arr = 7	28	-34	53	-43	35
The entry just right of -43 is 35
The entry just right of 53: -43

Questions about the matrix below. Counting starts at 0.
1) Give the entry directly below the smallest entry.
2) Give the entry at row 0, column 0.
3) Give the entry directly above the largest entry.
4) Give the entry directly above -63.
5) Give the entry just right of the smallest entry.
6) Give the entry in row 1 and column 2.
7) Give the entry in row 0 and column 1.
-59,-20,21,23,6,9,12,34,41,-17,-21,7,-1,-4,14,-38
-12,29,-48,-24,-37,8,26,6,42,-10,-23,-24,38,26,-13,-29
-57,7,-20,0,-22,15,31,32,39,-21,-17,16,-35,-4,10,-10
-63,-7,-1,13,-9,14,25,36,39,8,-31,13,-2,48,29,25
60,-1,12,-5,18,-13,-26,-35,36,-26,-12,30,-24,34,-18,62
1) 60
2) -59
3) 25
4) -57
5) -7
6) -48
7) -20

M = [  4 -52  33  25  13 -32]
What is the second entry from the right?
A: 13
The third entry from the right is 25
The 3rd entry -> 33

m =
278  345  734  218  614  160  681
343  356  593  843  221  572  199
438  610  829  463  495  287  691
477  326  608  326  431  217  582
735  442  302  176  433  705  910
Rows and columns are numbered from 0.
The entry just right of 278: 345
Report the entry just left of the largest entry.
705
The entry in row 1 and column 0 is 343
Report the entry directly above the centre entry.
843
Report the entry at row 0, column 0.
278
The entry directly below the smallest entry: 572
The entry directly below the centre entry -> 326
Report the entry at row 2, column 1.
610
The entry in the bottom-right corner: 910
Report the entry just left of the smallest entry.
614
